In the rows, zero is written as 128.
Each row is followed by its class.
[153 137 116 181 157 184 155 117 141 140  61  98 126 145 108  98 147 125
 136 148 128 103 134  97 125 153 133  94 129 145 134  88 162 132  84  56
 121 141 126 135 166 149 115 116 109 172 117 104]
lusu
[160  83 101 154 137 154 127 142  74 162 132 181 131 117 153 106 139 169
 131 139 139 125 133 118 144  79 168 107  80  99 133 117 163 143 106  88
 127 213 164 125 164 169 115 129 156 131 158 133]
Nogu
[127 107 150 183 145 123 115 120 100  96  76 133 129  92  97 108 115 156
  95 107 150 113  92 118 144 120 173  99 159  95  82 136 135 141 120  88
 132 108  92 152 100 200 158 100 152 167 135 133]
kuvar
[141 170 111 120  98 140 147 164 147 119  66 146 153 114 164  98 124  77
 148 133 130 121 122  99 145 108 166 102  94  89  95 120 191 147 115  98
 146 112  99 183  89 201 118 124 166 104 129 134]
Nogu
[127  96 138 183 171 148 121 139  95  74  60 123  97 109  93 136 135 155
 114 118 145 111 103 116 131 143 172 119 177  99  76 127 168 158 130  55
 124 124  72 155 120 219 157  96 148 151 143 129]
rof
[150  75 108 162 126 155 102 136  79 159 113 178 126  97 150 123 132 183
 111 149 156 116 105 113 139  83 167 123  90 106 130 115 167 134 111 106
 127 207 153 139 151 162 114 133 158 152 147 134]
Nogu
[122 156 105 117 103 127 161 144 158 128  58 160 172  83 150  93 120  68
 157 137 130 128 148  99 142 102 172  89 103  77 122 119 190 156 126 117
 137 113 105 184 110 183 121 112 167  83 125 146]
dites
[128  96 147 194 172 155 112 119  99  94  50 127 103 108  76 131 126 155
 110 112 153 117 100 131 131 132 164  94 173 118  67 142 138 144 120  47
 141 112  83 169 122 206 165  87 151 154 158 140]
Zumi
[136 100 149 199 169 158 117 124  95  83  77 123  97 108  91 127 117 166
  88 110 147 112  98 126 131 125 155  97 164 101  76 129 149 160 120  50
 139 118  73 189 128 204 180  98 157 151 149 139]
Riron
[130 122 140 160 110 142 193 126 128  94 136  68  90 139 109 142 162 163
 157 150 122 117 124 110  86 169 111 101 216 115 140  86 139 110 121  67
 119 152 113 113 137 149 131 158 120 148 133 101]
sil
[123 127 125 174 108 162 200 133 110  94 115  80 101 174 123 153 164 145
 160 151 109 118 109 102 100 163 103 114 173 120 128 104 137 110 126  48
 125 147 118 108 128 162 135 146 121 145 138 125]
Nogu
[132  96 145 195 149 126 116 122  97 107  65 141 107  82  84 107 117 169
 103 111 160 107  99 117 149 131 178 100 166 111  86 140 133 147 123  56
 127 121  86 150 112 207 160  88 148 176 147 128]
Zumi
[143  63  90 173 144 164 126 112  82 162 115 189 133  97 145 113 136 178
 112 131 168 113 138 120 112  81 147 106  99  84 152 116 174 138 108  99
 112 197 133 134 164 163 114 112 161 137 139 128]
Nezu
[137 105 138 186 152 135 121 134  98  92  72 126 113 117 100 107 129 155
 112 113 132 117  91 120 150 125 173 109 153 108  76 130 143 150 118  69
 129 128  86 143 106 214 161 118 165 168 153 142]
Nogu
[144  67  94 173 143 160 122 115  80 161 119 186 131 102 151 117 135 184
 110 136 167 111 131 118 116  87 144 108 102  93 146 116 177 135 110  98
 118 186 132 135 167 154 110 117 153 141 132 123]
Nezu
[145  87 105 152 135 156 129 116  79 151 142 191 142 101 159  98 139 164
 122 131 159 124 142 110 136  86 170 101 101  88 147 120 158 134 110  96
 124 203 160 124 166 162 114 119 142 126 142 130]
kuvar
[152  57 116 172 144 160 114 137  81 159 116 188 126  87 163 115 119 195
 107 143 167 110 108 103 144  76 171 123  89 104 146 117 168 137 117 100
 115 197 145 132 152 156 114 137 148 131 139 117]
lem
[133 130 136 164 109 130 194 138 116  98 131  68  92 170 112 159 164 167
 157 149 112 130 106 116  93 167 101  97 196 125 127  85 131  99 129  68
 121 156 124 102 116 147 140 161 111 163 129 112]
Nogu
[147 136 137 195 162 200 157 114 131 141  57 112 133 143 116  87 130 132
 134 145 135  97 110  88 139 149 145 109 127 150 133  84 161 129  81  61
 119 137 131 128 147 146 120 118 124 147 117 113]
lem
[131 160 103 121  86 124 164 139 159 130  67 164 168  89 160  77 112  77
 150 125 142 116 153  93 133 104 163  86 101  64 118 129 184 151 133 133
 141 108  93 179  95 186 110 105 171  83 126 124]
Nezu
[134 144 101 111  95 156 132 130 156 141  59 161 154  52 168  68 107  95
 152 121 137 111 143 100 135  94 186 113 105  60 106 134 196 150 130 122
 153 127  94 209 100 183 115 142 166  81 135 116]
sil
[132 156 105 123 108 128 154 144 160 119  55 163 162  82 147 100 120  84
 154 139 135 121 143  93 142  99 177  90 108  73 119 114 194 158 122 112
 136 117 102 198 115 191 120 109 164  88 121 141]
dites
[134 154 109 115  88 126 128 141 152 131  61 172 165  78 162  76 110 117
 139 121 149 119 124 113 145 106 187  86 111  75 117 129 167 147 156 116
 149 106 116 180  91 180 121 131 161 105 114 106]
Zumi
[147  67 103 170 145 160 134 130  79 153 117 188 134 117 148 123 135 187
 106 139 166 120 117 111 140  77 153 119  99 102 150 102 178 139 116  83
 107 195 147 120 153 155 119 140 148 137 126 126]
lem
[126 142 135 168  87 149 203 125 123 104 167  83 103 150 122 132 152 156
 139 141 122 125 126  99  88 160 100  82 192 104 146 103 134 120 138  46
 125 160 111 128 150 146 149 153 116 162 134  99]
Riron
[127 162  94 119 108 144 153 149 164 125  64 156 157  93 154  86 122  81
 150 130 146 110 139  79 149 116 182 105 124  78 116 116 198 162 129 110
 132 118  97 186 110 210 114 120 163  93 121 120]
rof
[143 142  99 108  94 144 121 136 147 139  67 167 154  51 179  63 110  97
 150 128 134 100 143  96 142  93 191 106 101  65 109 131 202 148 136 123
 154 121  97 196  97 179 109 139 163  81 134 113]
sil
[147  80 108 154 159 174 125 120  68 157 122 173 130 110 137 133 132 176
 109 137 170 118 130 104 125  91 141 116 119 101 145 105 166 138 106  93
  99 204 124 131 177 161 113 143 150 147 144 140]
gak
[131 107 152 190 154 146 113 130  94  62  85 123 115 114 104 121 133 157
 107 107 144 117 102 123 125 136 165 100 166  98  79 132 144 131 129  58
 139 104  75 160 109 193 154 110 141 152 134 129]
kuvar
[154  74 124 154 142 156 113 129  66 156 113 178 125  79 149 120 131 202
 105 141 168 117 115 104 132  86 160 117 114  96 139 114 167 131 117 100
 113 209 136 145 167 157 115 148 149 150 146 117]
gak
[136  99 139 187 185 147 118 132 100  85  66 119 102 110  81 135 122 149
 110 110 146 113 101 111 135 123 167 114 179 102  69 127 160 164 121  52
 135 123  79 168 112 222 165  96 150 154 149 137]
rof
[142  66  96 162 150 156 138 120  84 156 126 188 126  88 140 119 144 173
 131 147 157 120 143 107 132  85 173 101 109  93 165 113 169 139 105  90
 107 214 156 138 188 165 121 119 150 126 150 138]
dites
[150 106 136 190 148 120 121 140  96  93  83 122 111 111 100 107 127 157
 113 113 131 112  93 118 153 120 172 109 155 108  82 123 139 148 117  68
 129 125  92 136 100 213 161 112 162 170 153 148]
Nogu
[124 115 137 166 119 134 194 131 115  93 110  84  97 145 103 170 159 171
 156 153 113 131 118 113  81 165 110  99 200 110 142  91 140 114 124  66
 119 156 129 123 147 132 138 140 107 149 119 115]
dites
[147 155 113 113 109 152 134 128 137 141  57 168 161  68 171  68 105 108
 146 121 140 114 138  92 142  98 173 102 107  61 106 140 186 136 138 129
 145 126 101 205  99 177 120 153 156  85 127 118]
gak
[134 127 106 194 160 199 149 109 123 133  77  96 116 143 112 105 153 132
 145 144 135  97 103  95 131 173 134 116 139 172 123  92 134 103  79  60
 115 137 121 142 158 156 122 137 127 160 120 130]
Nogu
[150  66 116 162 139 163 102 133  73 164 114 191 124  67 166 111 117 198
  99 147 158 114 125 122 131  89 164 114  96  92 136 121 178 154 121 102
 131 204 141 163 174 158 129 126 157 125 143 125]
Riron
[143 170 101 125  84 119 158 148 159 128  66 165 164  88 161  89 116  92
 140 124 148 120 142 103 132  99 159  90 105  65 120 122 193 143 134 126
 142 112  94 183  90 182 110 104 160  97 119 119]
Nezu
[134 107 155 190 156 150 112 132  92  62  79 114 111 117  97 130 132 159
 103 109 145 117  96 127 118 138 162 101 177  97  81 122 144 135 128  59
 133 100  66 154 103 196 160 109 140 165 132 131]
kuvar
[137 131 132 172 164 215 163 104 135 141  62  99 117 127  99  79 152 149
 143 139 141 102 125  88 116 164 142 107 153 143 133 103 135 116  79  74
 113 156 100 143 164 147 124 146 127 141 141 104]
gak
[142  69 119 176 152 171 127 128  84 151 123 179 139 114 145 118 122 170
 101 145 167 113 128  99 142  86 157 122 105 107 148 105 177 138 111  91
 108 189 134 116 159 156 115 132 156 127 135 140]
lem
[126 133 146 167  98 134 199 129 117 106 146  84  97 153 115 145 153 174
 140 149 116 131 120 125  90 171  95  93 193 116 146  95 139 121 131  70
 126 158 126 121 139 133 155 150 114 153 124 105]
Riron
[128 120 125 179 151 207 145  97 143 156  46 116 120  95 101  69 149 146
 151 134 150 105 127 104 121 161 156 113 133 151 128 117 124 110  83  60
 133 143 121 149 152 135 129 118 120 141 131 100]
Zumi
[166  87 108 160 150 161 144 148  70 165 119 190 135 113 142  97 145 155
 122 140 151 128 152 119 153  85 155 106  99 101 164 128 166 150 111 101
 122 206 154 128 177 172 120 123 149 124 143 126]
rez
[132 127 116 198 164 197 164  95 148 135  59  95 131 136 116  92 151 121
 134 148 143 105 126 100 130 162 136  94 132 157 141  93 149 117  90  54
 122 135 123 147 174 153 121 128 124 164 116 106]
lusu
[108 105 143 174 125 153 204 111 117  93  92  88 105 145 117 150 151 154
 160 145 104 120 126  96  90 154 114 107 184 105 144 107 140 118 134  52
 125 156 133 126 153 150 138 140 123 120 143 117]
dites
[136 108 155 196 151 151 119 149  93  67  83 125  96 112 102 128 127 175
  90 116 144 120  97 136 126 145 162 100 169  99  82 127 167 149 135  52
 139 113  65 171 116 187 176 108 150 147 137 133]
Riron
[116 134 137 160  93 141 201 113 125 108 136  91 100 152 100 136 157 162
 155 134 127 131 128 106  89 166 109  89 205 111 136 129 117 102 134  47
 128 166 124 116 136 148 141 148 105 158 141  95]
Zumi
[138  52 108 165 147 155 107 129  78 154 102 189 132  62 146 120 130 188
 118 143 150 120 125 111 127  84 179 123  99  94 141 121 177 142 111  97
 122 202 154 150 178 151 119 121 156 120 147 140]
dites
[125 138 129 152  98 152 194 123 120 105 146  78 102 176 118 149 165 146
 161 138 103 133 114 101  88 151 100 100 176 110 118 108 133 113 122  49
 126 166 123 111 130 157 137 157 111 169 143 105]
Nogu
[127  83 146 192 164 127 118 128 102  98  55 133 111  84  86 111 119 156
 115 120 132 114 106 118 139 126 182 104 157 101  89 131 152 161 114  73
 126 125  89 158 127 201 160  93 161 147 153 147]
dites
[109 149 137 162  78 149 210 116 129  90 169  79 101 158 119 142 157 155
 136 146 114 125 122  97  89 164  94  93 191 108 144 109 134 117 140  42
 131 162 108 128 144 147 149 147 110 159 133  94]
Riron
[140 107 142 183 160 135 126 118  95  90  71 125 111 110  89 114 128 160
 110 115 146 111  96 112 142 133 155 102 171 110  87 130 134 154 121  72
 118 124  72 153 122 205 154 119 151 173 145 137]
gak
[134 103 133 186 149 123 129 136 105  86  67 121 112 111  93 116 127 156
  94 121 138 115 110 122 146 125 169  96 155 100  88 132 163 144 127  66
 132 122  79 147 115 202 158 107 141 168 142 128]
lusu
[148 163 114 112 104 140 139 135 141 130  68 159 164  88 163  87 112 113
 133 123 151 111 117  94 147  97 172  93 111  79 124 114 177 151 146 129
 133 107  93 188  89 180 122 153 159 123 116 106]
gak
[130 150  97 106  91 143 128 133 157 133  66 164 156  53 167  68 107  93
 149 122 142 114 134 102 141  95 191 102 106  65 109 133 196 141 138 131
 152 129  99 206  89 186 115 146 167  81 131 116]
sil
[147 155 109 123  97 137 147 149 154 125  69 164 171  95 169  73 102 100
 137 127 135 114 119  95 153  98 183 100 102  80 121 112 185 159 148 125
 139 108 107 169  77 185 121 137 162  92 114 113]
lem
[162  74 112 155 147 160 112 132  67 160 116 186 130  86 148 122 131 195
 117 148 160 114 118 105 134  84 152 117 101  99 130 121 170 144 114  99
 117 198 136 139 176 158 108 135 147 140 149 131]
gak
[148 152 101 132 108 137 145 134 154 124  61 167 158  88 169  72 119  90
 150 124 138 110 150  99 132 104 160  98 103  70 109 128 194 149 130 115
 143 108  95 186 107 191 110 104 167  79 127 126]
Nezu
[139  61 106 167 140 158 106 133  89 157 109 171 134  87 157 116 128 180
 100 144 155 116 132 116 132  85 162 116  79 100 137 117 182 133 122  90
 126 190 142 137 178 148 107 128 144 139 143 118]
lusu
[137 146  98 117 101 140 131 136 161 143  49 160 168  76 178  66 113  85
 143 125 127 121 157 106 146  87 178  91  79  63 108 138 203 148 139 116
 156 116 101 198 102 182 119 138 154  92 126 112]
lusu
[138  67 102 163 149 158 112 144  86 159 108 172 121  79 142 121 123 184
 110 143 168 107 112 101 135  95 175 126 116 100 142 113 175 145 116  95
 119 209 141 143 162 179 112 125 154 135 144 118]
rof
[154 111 149 188 163 125 126 146  77  91  63 135 113 105  90 108 121 152
  98 111 136 117 103 125 158 124 156 109 160 104  90 147 154 153 125  76
 129 120  82 159 119 215 163 109 155 165 133 133]
rez
[148  68 117 149 142 157 115 120  69 165 106 181 124  86 152 119 136 192
 115 144 154 118 125 109 132  84 150 126 107 100 136 124 165 141 112 103
 120 214 144 141 173 156 112 139 146 135 156 126]
gak
[139 138 123 177 159 214 157 120 130 140  56 110 126 121 101  66 152 132
 136 134 128 105 128 100 134 157 142 118 133 140 140 118 149 113  78  80
 129 142 112 159 155 152 133 135 125 134 114  99]
rez
[154  65 119 165 136 155 116 138  83 149 115 189 125  88 151 117 114 200
 104 147 166 116 107 103 143  81 173 128 100 102 141 120 173 140 125 111
 122 205 140 133 143 155 116 138 148 125 141 121]
lem
[137  92 136 193 169 158 119 121 103  81  78 115  95 111  82 135 131 151
 115 109 145 110 102 122 131 114 163 110 177 108  78 124 155 152 114  56
 140 116  77 172 120 204 160 109 157 145 163 146]
sil
[130  89 138 201 185 151 115 124  99  78  53 126 110 102  76 136 126 151
 110 115 139 117  93 123 128 118 170  99 166 105  80 133 155 145 112  53
 136 114  85 178 124 200 170  95 157 143 150 160]
dites
[153 178 115 114 108 136 156 149 148 121  72 153 162  99 151  90 120  98
 143 134 139 118 137  90 144 101 152  95 115  76 107 113 191 148 128 103
 137 121  91 184 103 189 112 129 154  97 126 127]
gak
[131 130 116 183 148 194 157 104 138 146  60 116 130 117 109  71 137 138
 141 132 134  99 138 101 115 147 140 115 120 124 141 110 140 113  77  83
 129 149 111 139 147 137 118 108 130 133 126 106]
Nezu
[114 126 126 165 101 158 195 127 125  82 131  83 101 150 123 143 160 153
 150 148 120 110 118  96 101 156 120 110 194 111 139 102 145 104 131  52
 136 145 116 127 144 149 123 155 121 126 136 104]
sil
[130 108 146 182 147 134 116 121  97  90  88 130 124  97  98 108 117 151
 103 111 143 109 104 114 137 125 170 103 163  92  81 133 138 149 115  77
 133 112  77 152 103 211 157  97 150 162 139 136]
kuvar
[140 105 140 194 165 161 114 137  96  98  73 128 108  96  95 126 115 160
  92 112 144 118  98 128 134 116 156 101 155 100  75 129 154 163 122  51
 141 115  74 186 124 204 178  95 154 152 149 143]
Riron
[134 141 129 190 167 208 159  92 128 135  73 102 131 145 105  92 151 129
 142 150 140  99 115  87 133 169 124 106 150 162 134  95 140 117  88  61
 112 138 115 142 179 154 115 135 129 155 127 120]
gak
[144  79  97 165 157 163 127 128  88 152 137 178 122  97 152 110 135 168
 122 136 168 107 140  92 145  91 180 113 114  99 153 107 175 145 109  76
 115 212 152 143 186 187 112 121 151 129 148 117]
rof
[146 142 122 175 156 204 141 107 138 132  74  99 120 124 109 103 147 132
 142 145 134  93 113  95 123 152 147 113 148 146 124  81 161 128  73  62
 126 135 133 146 173 146 110 111 125 154 126 112]
sil
[151  58 112 172 143 158 120 139  81 155 104 192 130  91 152 115 122 192
 108 149 162 113 107 105 144  81 165 129  92 105 138 116 181 144 116 102
 114 198 143 119 149 161 114 127 153 123 141 134]
lem
[138 163 100 110 102 128 126 153 159 128  73 155 162  78 168  87 108 101
 132 126 147 102 116  93 149 109 194  99 116  76 119 115 190 159 145 127
 139 105 108 191  93 196 116 127 163 115 109  96]
rof
[132  95 134 195 176 159 124 129 114  94  45 109 110 124  83 136 130 140
 100 107 142 130 110 132 130 111 155  98 152 109  78 129 157 154 122  48
 138 117  72 176 117 209 168 112 145 166 154 134]
lusu
[138 104 148 194 167 162 109 131  98  87  72 127 104 115  91 133 116 157
  87 115 143 114  98 126 125 117 150  90 153  97  71 132 155 160 121  49
 148 122  81 188 132 195 170  89 154 147 148 141]
Riron
[115 138 125 157 103 137 202 114 135 105 155  78  98 162 112 146 156 147
 153 131 128 119 123  84  96 157 112  95 206 109 147 108 133 121 140  52
 115 167 115 120 142 165 135 158 110 175 137  81]
rof
[134  99 141 194 174 144 115 148 101  71  65 117  99 116  83 133 129 160
 112 115 150 117  97 122 135 143 175 113 183 104  82 121 157 159 133  60
 129 118  73 157 118 214 158 106 151 157 138 131]
rof
[112 146 133 156  87 137 215 109 130 109 135  95 110 154  97 133 158 148
 157 138 134 133 124 101  95 162 110  80 196 109 145 125 117 110 133  49
 121 164 119  98 131 154 141 141 114 170 140 101]
Zumi
[130 124 135 176 112 160 196 127 102  94 119  82 102 174 137 144 157 150
 159 146  95 112 122 100  97 163 104 117 175 116 122 108 147 111 129  38
 135 150 124 111 136 159 133 148 121 128 147 122]
Nogu
[131 124 128 173 117 134 204 132 123  93 121  67 101 169 105 161 169 163
 143 149 118 132 126 119  91 163  96  87 191 122 136  87 150 103 131  50
 120 144 124 108 143 138 139 149  97 164 122 104]
lusu
[126 120 115 178 161 197 144 111 146 130  57 111 119  99 102  78 154 148
 145 140 130 100 121  93 119 156 164 115 133 140 135 104 153 108  68  67
 123 143 118 157 160 135 129 121 125 127 123 114]
dites
[138 145 103 114  90 143 128 141 147 139  68 164 160  57 175  67 107  94
 153 123 135 106 136  97 143  90 188 104  93  65 110 131 197 152 137 119
 155 115 102 192  94 176 110 138 164  87 134 114]
sil
[144 158 104 112 111 125 127 147 153 131  68 157 162  76 171  89 104 108
 134 118 151 104 116  92 150 100 191  99 112  76 119 104 191 168 150 123
 134 105 105 185  93 197 118 130 165 122 110  97]
rof
[131 139 126 176 145 210 151 116 144 138  89 110 122 113 108  68 139 140
 130 144 131 101 130  98 124 159 147 106 124 136 131 105 145 127  76  64
 139 150 114 168 160 142 139 118 127 127 125 104]
Riron
[139  79 106 160 141 171 117 129  80 157 137 186 123  96 154 126 130 186
  94 145 172 117 124 120 124  98 151 103 103  95 148 107 184 143 110  93
 113 197 133 151 175 154 129 126 151 143 126 126]
Riron
[118 125 116 192 160 202 154  91 143 132  80 101 126 120 111  98 152 129
 144 154 144  92 108  99 135 172 142 112 149 166 134  94 145 114  84  68
 119 127 126 144 178 153 112 123 135 148 123 117]
sil
[124 121 141 159 125 135 192 130 121 105 119  72  89 148 108 157 155 161
 153 151 127 114 118  97  88 174 109 103 213 114 134  92 142 122 127  68
 111 157 121 112 139 159 134 139 111 162 127  93]
rof
[144 156 113 114  98 145 125 130 138 139  66 170 174  62 188  66  97  88
 148 115 132 111 149  92 134  92 178 100 101  45 102 136 186 144 133 121
 154 115 107 198  91 188 116 129 155  85 121 125]
kuvar
[148  58  98 167 142 164 109 139  91 154 103 170 129  88 149 121 138 181
 105 150 158 117 129 114 130  83 164 114  88 104 140 114 181 138 117  90
 127 193 137 146 172 159 112 133 141 143 143 117]
lusu
